The symbols move the points like this.
s905: %>s510, ~>s330, @>s879, &>s20, *>s398
s508: %>s446, ~>s459, @>s211, &>s426, *>s151
s20: %>s206, ~>s2, @>s280, &>s596, *>s29
s596: %>s34, ~>s572, @>s379, &>s132, *>s216
s10: %>s426, ~>s284, @>s101, &>s798, *>s211
s104: %>s151, ~>s446, @>s959, &>s211, *>s589
s263: %>s755, ~>s25, @>s966, &>s937, *>s259
s959: %>s459, ~>s10, @>s426, &>s284, *>s446
s589: %>s104, ~>s508, @>s446, &>s459, *>s249
s798: %>s283, ~>s402, @>s61, &>s905, *>s388
s2: %>s280, ~>s596, @>s34, &>s572, *>s688
s424: %>s193, ~>s259, @>s263, &>s629, *>s640
s446: %>s959, ~>s211, @>s10, &>s742, *>s508
s859: %>s293, ~>s14, @>s883, &>s424, *>s951
s296: %>s14, ~>s640, @>s424, &>s328, *>s293
s280: %>s216, ~>s34, @>s153, &>s379, *>s2
s101: %>s388, ~>s283, @>s223, &>s61, *>s284
s647: %>s849, ~>s928, @>s170, &>s859, *>s886
s669: %>s937, ~>s628, @>s574, &>s895, *>s966
s928: %>s170, ~>s859, @>s293, &>s14, *>s427
s572: %>s379, ~>s132, @>s141, &>s734, *>s153
s640: %>s424, ~>s328, @>s259, &>s755, *>s883
s303: %>s247, ~>s139, @>s332, &>s886, *>s734
s966: %>s669, ~>s62, @>s628, &>s256, *>s25
s694: %>s886, ~>s849, @>s427, &>s170, *>s332
s628: %>s574, ~>s895, @>s614, &>s793, *>s62
s247: %>s731, ~>s332, @>s694, &>s647, *>s303
s170: %>s951, ~>s293, @>s296, &>s883, *>s928
s151: %>s508, ~>s959, @>s459, &>s10, *>s104
s755: %>s629, ~>s966, @>s669, &>s62, *>s263
s731: %>s139, ~>s694, @>s886, &>s849, *>s247
s330: %>s879, ~>s20, @>s206, &>s2, *>s305
s62: %>s628, ~>s256, @>s895, &>s987, *>s937
s388: %>s798, ~>s223, @>s402, &>s398, *>s101
s614: %>s987, ~>s249, @>s589, &>s151, *>s895
s427: %>s928, ~>s951, @>s859, &>s296, *>s849
s305: %>s330, ~>s29, @>s20, &>s688, *>s510
s510: %>s305, ~>s879, @>s29, &>s206, *>s905
s223: %>s402, ~>s398, @>s905, &>s305, *>s283
s211: %>s10, ~>s742, @>s284, &>s388, *>s459
s153: %>s572, ~>s444, @>s132, &>s24, *>s34
s937: %>s62, ~>s574, @>s256, &>s614, *>s669
s216: %>s596, ~>s153, @>s572, &>s444, *>s280
s34: %>s153, ~>s379, @>s444, &>s141, *>s596
s14: %>s883, ~>s424, @>s193, &>s259, *>s296
s459: %>s211, ~>s426, @>s742, &>s101, *>s959
s293: %>s296, ~>s883, @>s640, &>s193, *>s859
s332: %>s694, ~>s647, @>s849, &>s928, *>s139
s629: %>s25, ~>s669, @>s937, &>s628, *>s755
s879: %>s29, ~>s206, @>s688, &>s280, *>s330
s328: %>s259, ~>s755, @>s629, &>s966, *>s193
s139: %>s332, ~>s886, @>s647, &>s427, *>s731
s444: %>s132, ~>s24, @>s734, &>s247, *>s379
s24: %>s734, ~>s247, @>s731, &>s332, *>s141
s25: %>s966, ~>s937, @>s62, &>s574, *>s629
s206: %>s688, ~>s280, @>s216, &>s34, *>s20
s283: %>s223, ~>s61, @>s398, &>s510, *>s798
s61: %>s398, ~>s510, @>s305, &>s879, *>s402
s379: %>s444, ~>s141, @>s24, &>s303, *>s572
s793: %>s249, ~>s104, @>s151, &>s446, *>s987
s193: %>s328, ~>s263, @>s755, &>s25, *>s424
s987: %>s793, ~>s589, @>s104, &>s508, *>s614
s398: %>s905, ~>s305, @>s330, &>s29, *>s61
s742: %>s284, ~>s388, @>s798, &>s223, *>s426
s895: %>s614, ~>s793, @>s249, &>s104, *>s256
s29: %>s20, ~>s688, @>s2, &>s216, *>s879
s574: %>s256, ~>s614, @>s987, &>s249, *>s628
s886: %>s647, ~>s427, @>s928, &>s951, *>s694
s734: %>s303, ~>s731, @>s139, &>s694, *>s24
s402: %>s61, ~>s905, @>s510, &>s330, *>s223
s426: %>s742, ~>s101, @>s388, &>s283, *>s10
s249: %>s589, ~>s151, @>s508, &>s959, *>s793
s688: %>s2, ~>s216, @>s596, &>s153, *>s206
s141: %>s24, ~>s303, @>s247, &>s139, *>s132
s256: %>s895, ~>s987, @>s793, &>s589, *>s574
s849: %>s427, ~>s170, @>s951, &>s293, *>s647
s284: %>s101, ~>s798, @>s283, &>s402, *>s742
s883: %>s640, ~>s193, @>s328, &>s263, *>s14
s132: %>s141, ~>s734, @>s303, &>s731, *>s444
s259: %>s263, ~>s629, @>s25, &>s669, *>s328
s951: %>s859, ~>s296, @>s14, &>s640, *>s170

In the rows, 25 means zero.

The rows follow the links: the fewer symbols apart two points are, the more alike their rows tend to be.

Row, then point:
[28, 35, 26, 15, 15, 25, 24, 21, 35, 26, 7, 19, 32, 20, 42, 24, 24, 19, 34, 26, 32, 21, 27, 31, 18, 36, 27, 22, 27, 10, 26, 26, 12, 19, 27, 19, 29, 25, 28, 38, 21, 24, 21, 24, 26, 28, 16, 26, 24, 26, 20, 34, 27, 19, 14]
point: s259
[25, 15, 31, 34, 36, 24, 21, 29, 20, 24, 44, 30, 19, 30, 8, 30, 29, 30, 15, 25, 18, 31, 24, 19, 31, 16, 24, 25, 23, 38, 23, 27, 36, 30, 24, 33, 21, 23, 24, 12, 30, 29, 30, 27, 25, 23, 38, 26, 25, 28, 31, 14, 26, 31, 33]
point: s510
[20, 15, 18, 36, 35, 26, 30, 30, 13, 25, 38, 32, 16, 30, 12, 17, 19, 31, 19, 23, 18, 27, 22, 22, 28, 13, 24, 32, 24, 40, 24, 24, 38, 30, 23, 28, 21, 29, 21, 14, 26, 22, 30, 26, 22, 22, 28, 21, 27, 21, 32, 18, 18, 28, 38]
point: s206
[24, 25, 22, 28, 43, 24, 27, 34, 23, 17, 26, 29, 26, 34, 20, 16, 31, 34, 24, 10, 29, 32, 24, 24, 19, 28, 25, 30, 34, 39, 23, 35, 15, 20, 35, 25, 27, 24, 31, 25, 18, 18, 23, 27, 25, 32, 12, 16, 30, 27, 42, 28, 16, 17, 27]
point: s141
[23, 22, 19, 34, 42, 25, 30, 34, 22, 19, 26, 33, 22, 34, 21, 11, 23, 33, 26, 16, 24, 32, 21, 26, 18, 24, 25, 33, 33, 39, 24, 35, 20, 21, 30, 25, 25, 27, 30, 23, 19, 18, 27, 28, 22, 30, 13, 14, 30, 24, 42, 25, 13, 16, 32]
point: s379
[24, 15, 29, 34, 35, 24, 24, 29, 17, 24, 44, 30, 17, 29, 8, 30, 28, 31, 15, 24, 19, 29, 23, 19, 32, 15, 24, 27, 23, 39, 24, 25, 37, 30, 24, 32, 21, 24, 23, 13, 30, 28, 29, 27, 25, 23, 37, 26, 25, 26, 31, 15, 26, 31, 35]
point: s305
[19, 27, 18, 18, 35, 24, 26, 29, 20, 19, 28, 21, 31, 34, 17, 25, 38, 35, 20, 1, 36, 26, 31, 18, 25, 26, 24, 26, 30, 37, 24, 25, 16, 21, 40, 24, 27, 24, 24, 26, 17, 20, 18, 26, 30, 30, 13, 21, 27, 26, 34, 34, 22, 21, 21]
point: s139
[31, 23, 33, 33, 16, 25, 23, 22, 30, 30, 22, 29, 19, 16, 33, 25, 12, 16, 30, 49, 14, 25, 19, 32, 24, 25, 26, 24, 21, 14, 27, 26, 33, 29, 9, 27, 22, 26, 27, 23, 32, 29, 31, 25, 20, 20, 37, 28, 22, 25, 16, 15, 28, 28, 29]
point: s959
[22, 33, 15, 15, 14, 27, 30, 21, 28, 27, 7, 20, 31, 22, 40, 17, 19, 21, 34, 24, 32, 18, 27, 30, 19, 31, 25, 26, 26, 13, 25, 22, 17, 20, 27, 17, 28, 28, 23, 36, 19, 21, 21, 22, 25, 26, 10, 22, 25, 21, 19, 36, 21, 20, 18]
point: s640
[15, 28, 7, 13, 15, 27, 33, 23, 16, 27, 17, 18, 30, 27, 30, 18, 23, 28, 27, 12, 35, 15, 30, 23, 24, 23, 23, 28, 24, 23, 25, 14, 24, 24, 32, 17, 26, 30, 18, 31, 17, 20, 18, 21, 27, 23, 9, 21, 26, 17, 21, 39, 19, 23, 21]
point: s951
[21, 26, 21, 21, 39, 25, 25, 31, 22, 18, 28, 24, 30, 35, 18, 23, 36, 35, 21, 2, 34, 29, 29, 20, 23, 28, 24, 27, 32, 38, 23, 29, 14, 20, 40, 25, 28, 24, 27, 26, 17, 20, 20, 26, 29, 31, 13, 20, 28, 27, 37, 32, 20, 20, 23]
point: s247
[24, 23, 20, 32, 43, 25, 29, 35, 22, 19, 26, 31, 24, 33, 21, 13, 26, 33, 26, 15, 25, 33, 22, 26, 17, 26, 24, 32, 34, 39, 24, 35, 18, 21, 31, 25, 26, 26, 31, 24, 18, 18, 26, 28, 23, 31, 12, 14, 30, 25, 41, 25, 14, 16, 30]
point: s444
[27, 24, 28, 26, 9, 26, 25, 18, 26, 33, 23, 25, 21, 15, 31, 29, 15, 16, 27, 45, 18, 20, 23, 28, 29, 22, 26, 23, 17, 11, 26, 19, 36, 31, 12, 25, 23, 26, 21, 24, 32, 31, 29, 23, 22, 18, 38, 32, 21, 23, 11, 20, 31, 32, 25]
point: s104
[24, 34, 18, 15, 13, 26, 29, 22, 29, 27, 6, 20, 32, 21, 42, 18, 20, 20, 35, 25, 31, 19, 26, 31, 19, 33, 25, 25, 27, 11, 26, 23, 16, 20, 26, 17, 28, 28, 25, 37, 20, 21, 21, 22, 25, 26, 11, 22, 25, 22, 20, 36, 22, 19, 17]
point: s424
[21, 15, 23, 35, 34, 25, 27, 29, 14, 25, 43, 31, 17, 29, 9, 25, 25, 31, 16, 23, 19, 28, 23, 19, 31, 12, 25, 29, 23, 40, 24, 24, 38, 31, 23, 31, 22, 26, 22, 13, 28, 26, 29, 27, 23, 22, 33, 24, 26, 23, 30, 16, 22, 30, 36]
point: s879
[17, 30, 8, 14, 13, 28, 34, 23, 19, 27, 12, 18, 30, 25, 35, 16, 20, 24, 30, 16, 33, 15, 29, 26, 22, 24, 24, 28, 24, 19, 25, 16, 22, 22, 29, 16, 27, 30, 18, 33, 18, 20, 20, 21, 26, 22, 8, 22, 26, 17, 20, 38, 19, 21, 20]
point: s293
[36, 22, 42, 37, 33, 23, 17, 27, 35, 24, 30, 32, 20, 21, 24, 29, 23, 20, 25, 42, 14, 34, 19, 29, 23, 28, 27, 23, 26, 25, 25, 36, 26, 27, 15, 32, 23, 20, 34, 20, 33, 31, 32, 29, 22, 27, 40, 28, 24, 33, 28, 11, 31, 26, 29]
point: s101

Each walk starts at a row. The symbols on each line, taken left to right, move it on to the next point.
Answer with the point's row; about right is enough.
new walk
[23, 15, 26, 35, 35, 25, 25, 29, 16, 25, 43, 31, 17, 29, 8, 27, 27, 31, 16, 23, 18, 29, 24, 19, 32, 14, 24, 28, 23, 40, 24, 25, 37, 30, 24, 31, 21, 25, 22, 13, 29, 27, 29, 27, 24, 22, 36, 25, 26, 25, 31, 15, 24, 31, 35]
% & % * *	[20, 16, 16, 37, 36, 27, 32, 32, 14, 24, 34, 33, 17, 31, 15, 13, 17, 31, 21, 23, 18, 28, 21, 23, 25, 14, 24, 34, 26, 39, 24, 26, 37, 28, 22, 27, 21, 30, 23, 16, 24, 21, 30, 27, 21, 22, 23, 18, 28, 20, 34, 19, 15, 25, 38]
* & %	[23, 21, 18, 34, 41, 25, 31, 34, 20, 20, 27, 33, 20, 32, 21, 10, 21, 32, 25, 19, 23, 31, 21, 27, 18, 23, 25, 34, 32, 39, 24, 35, 23, 22, 28, 25, 24, 27, 30, 22, 19, 18, 27, 28, 21, 28, 14, 14, 30, 24, 40, 23, 13, 17, 33]
new walk
[32, 23, 36, 35, 21, 25, 21, 24, 32, 29, 23, 32, 19, 17, 32, 24, 14, 16, 30, 49, 13, 28, 18, 33, 23, 27, 26, 25, 22, 16, 26, 31, 31, 28, 10, 28, 23, 24, 30, 23, 33, 30, 32, 26, 20, 23, 38, 29, 23, 27, 21, 14, 28, 27, 29]
@ * ~ ~	[33, 19, 41, 35, 37, 22, 16, 28, 30, 22, 38, 32, 20, 26, 14, 34, 31, 26, 20, 32, 17, 34, 22, 24, 27, 24, 26, 22, 25, 32, 25, 33, 27, 28, 21, 34, 22, 20, 31, 17, 32, 31, 30, 29, 24, 26, 42, 29, 25, 33, 30, 12, 31, 28, 30]
% * ~	[28, 17, 36, 34, 37, 23, 19, 28, 23, 23, 43, 30, 19, 28, 9, 34, 32, 29, 16, 27, 18, 33, 24, 21, 31, 20, 25, 24, 24, 36, 24, 29, 32, 29, 24, 34, 22, 21, 26, 14, 31, 30, 29, 28, 25, 25, 41, 28, 25, 30, 30, 13, 29, 31, 32]
new walk
[23, 26, 21, 25, 41, 24, 26, 32, 24, 17, 27, 27, 29, 34, 19, 20, 34, 35, 23, 7, 32, 30, 27, 22, 21, 28, 24, 28, 34, 39, 23, 32, 14, 19, 38, 25, 27, 24, 29, 26, 18, 19, 22, 27, 28, 32, 12, 18, 29, 27, 40, 30, 19, 17, 25]
& @ &	[18, 31, 9, 15, 13, 28, 34, 22, 21, 27, 10, 19, 30, 24, 37, 16, 19, 23, 32, 19, 33, 16, 28, 26, 22, 26, 23, 27, 25, 17, 26, 17, 21, 22, 28, 16, 28, 30, 19, 34, 18, 20, 19, 21, 26, 23, 8, 21, 25, 18, 19, 38, 19, 21, 20]
~ * * %	[21, 32, 13, 15, 13, 27, 32, 22, 25, 27, 7, 20, 30, 22, 40, 16, 18, 21, 33, 23, 32, 17, 27, 29, 20, 29, 25, 27, 27, 14, 26, 20, 18, 20, 27, 16, 28, 29, 23, 36, 19, 20, 21, 22, 25, 24, 9, 22, 25, 20, 20, 37, 20, 20, 18]
new walk
[35, 21, 43, 37, 36, 22, 16, 28, 33, 23, 35, 32, 19, 24, 19, 32, 28, 24, 22, 37, 16, 35, 20, 27, 25, 27, 26, 22, 26, 28, 25, 36, 26, 27, 19, 34, 24, 20, 33, 18, 32, 32, 31, 29, 23, 27, 41, 28, 24, 33, 30, 11, 31, 27, 29]
@ % % @ @ ~	[21, 17, 15, 37, 37, 27, 32, 33, 15, 23, 32, 34, 17, 32, 17, 10, 17, 31, 23, 23, 19, 29, 20, 25, 22, 16, 24, 35, 28, 39, 24, 29, 32, 26, 23, 26, 22, 30, 26, 18, 23, 19, 30, 27, 20, 24, 20, 16, 29, 21, 36, 20, 14, 22, 37]
~ % ~	[24, 25, 20, 31, 43, 24, 29, 34, 23, 18, 26, 31, 25, 34, 20, 14, 27, 33, 25, 13, 27, 32, 23, 25, 18, 27, 25, 31, 34, 39, 24, 35, 17, 20, 33, 25, 26, 26, 31, 25, 18, 18, 24, 28, 24, 32, 12, 15, 30, 26, 42, 26, 15, 16, 29]
new walk
[24, 25, 22, 27, 42, 24, 26, 33, 24, 18, 26, 28, 28, 35, 19, 18, 32, 34, 24, 8, 30, 32, 27, 23, 19, 28, 24, 29, 34, 38, 23, 34, 15, 19, 36, 25, 27, 25, 30, 26, 18, 18, 23, 27, 26, 32, 11, 17, 29, 27, 41, 28, 17, 17, 26]
* ~ ~ @ ~ *	[14, 27, 9, 14, 20, 27, 32, 23, 15, 25, 23, 17, 31, 29, 23, 22, 29, 31, 23, 5, 36, 16, 32, 19, 27, 21, 23, 26, 24, 27, 24, 14, 24, 23, 36, 19, 27, 29, 17, 28, 17, 20, 17, 22, 29, 24, 10, 23, 27, 19, 24, 38, 21, 24, 21]
* * %	[15, 27, 10, 13, 22, 26, 31, 24, 15, 24, 24, 17, 31, 31, 21, 24, 31, 32, 22, 3, 37, 18, 32, 18, 28, 22, 23, 26, 25, 30, 24, 15, 22, 23, 38, 20, 27, 27, 17, 28, 18, 21, 17, 22, 30, 25, 11, 23, 26, 20, 25, 38, 21, 24, 21]
new walk
[17, 27, 15, 16, 30, 25, 28, 27, 18, 21, 27, 19, 32, 32, 18, 26, 37, 34, 20, 1, 38, 23, 32, 17, 27, 24, 23, 26, 27, 35, 23, 20, 18, 22, 40, 22, 27, 25, 21, 27, 17, 21, 18, 23, 30, 28, 12, 22, 27, 24, 30, 36, 22, 23, 21]
& % *	[15, 28, 7, 13, 16, 27, 34, 23, 16, 27, 18, 17, 30, 28, 28, 20, 25, 28, 26, 10, 36, 16, 31, 22, 26, 22, 23, 27, 24, 24, 25, 14, 24, 24, 33, 17, 27, 30, 16, 30, 17, 19, 17, 21, 27, 24, 9, 22, 26, 18, 21, 39, 19, 24, 21]
* ~ ~	[18, 32, 11, 15, 12, 27, 33, 21, 23, 28, 9, 19, 31, 24, 38, 16, 18, 22, 33, 21, 33, 16, 28, 28, 21, 28, 25, 28, 26, 15, 25, 18, 21, 21, 27, 16, 28, 30, 21, 35, 18, 19, 19, 22, 25, 24, 9, 21, 25, 18, 20, 38, 19, 20, 19]
new walk
[15, 27, 11, 14, 25, 26, 30, 25, 16, 23, 26, 17, 31, 32, 19, 24, 33, 33, 22, 2, 37, 20, 31, 18, 28, 22, 23, 26, 26, 32, 25, 17, 21, 22, 39, 21, 27, 27, 18, 27, 18, 21, 17, 23, 30, 26, 11, 23, 27, 21, 26, 37, 21, 24, 21]
* & %	[16, 29, 7, 14, 13, 28, 34, 23, 18, 27, 14, 18, 29, 26, 32, 17, 22, 26, 29, 15, 34, 15, 29, 24, 23, 24, 24, 27, 24, 21, 25, 15, 24, 22, 31, 16, 27, 30, 18, 32, 18, 19, 19, 21, 26, 23, 9, 22, 25, 17, 20, 39, 19, 23, 20]
@ @ % *	[26, 35, 22, 16, 14, 25, 26, 22, 33, 27, 6, 19, 32, 21, 42, 21, 23, 19, 34, 26, 32, 21, 26, 31, 19, 35, 26, 23, 28, 10, 26, 25, 13, 19, 26, 19, 29, 26, 27, 37, 20, 22, 20, 23, 26, 28, 14, 25, 25, 24, 20, 36, 25, 19, 16]
new walk
[35, 23, 39, 36, 26, 24, 20, 25, 35, 27, 25, 32, 20, 18, 29, 26, 18, 18, 28, 47, 13, 32, 18, 32, 22, 28, 27, 24, 25, 19, 26, 34, 28, 27, 12, 30, 22, 23, 32, 22, 32, 30, 33, 28, 21, 25, 39, 28, 24, 29, 24, 13, 30, 26, 28]
% @ % * %	[34, 20, 42, 35, 37, 23, 15, 28, 32, 23, 37, 32, 20, 25, 16, 33, 29, 25, 21, 34, 16, 34, 21, 25, 27, 26, 26, 23, 26, 31, 25, 35, 27, 27, 20, 34, 23, 20, 32, 18, 32, 31, 31, 29, 24, 28, 42, 29, 25, 33, 30, 11, 31, 28, 29]
@ ~ &	[20, 15, 17, 36, 35, 27, 32, 31, 13, 25, 37, 33, 16, 30, 13, 15, 19, 31, 21, 24, 18, 28, 21, 23, 26, 13, 24, 33, 25, 40, 24, 26, 37, 29, 23, 28, 21, 29, 23, 15, 25, 21, 30, 26, 21, 21, 25, 19, 28, 20, 33, 18, 16, 26, 38]
new walk
[21, 18, 16, 36, 38, 26, 34, 33, 17, 23, 30, 34, 18, 32, 18, 9, 17, 31, 24, 22, 19, 30, 20, 26, 22, 18, 24, 35, 30, 39, 24, 31, 31, 25, 24, 26, 22, 30, 26, 19, 22, 19, 29, 27, 20, 25, 18, 15, 29, 21, 38, 21, 13, 20, 36]
@ @ & &	[14, 28, 8, 13, 19, 27, 32, 24, 16, 25, 21, 17, 31, 29, 25, 21, 27, 30, 24, 7, 36, 16, 31, 20, 27, 21, 23, 27, 24, 26, 24, 14, 24, 23, 35, 18, 27, 29, 16, 29, 17, 20, 18, 22, 29, 24, 9, 23, 26, 19, 23, 39, 20, 24, 21]
% & ~	[26, 35, 20, 15, 14, 26, 27, 22, 31, 27, 6, 19, 32, 21, 42, 20, 21, 20, 35, 26, 32, 19, 26, 31, 19, 34, 26, 24, 27, 12, 26, 25, 14, 20, 26, 18, 29, 27, 26, 37, 20, 22, 20, 22, 25, 27, 12, 24, 25, 23, 20, 36, 24, 19, 16]
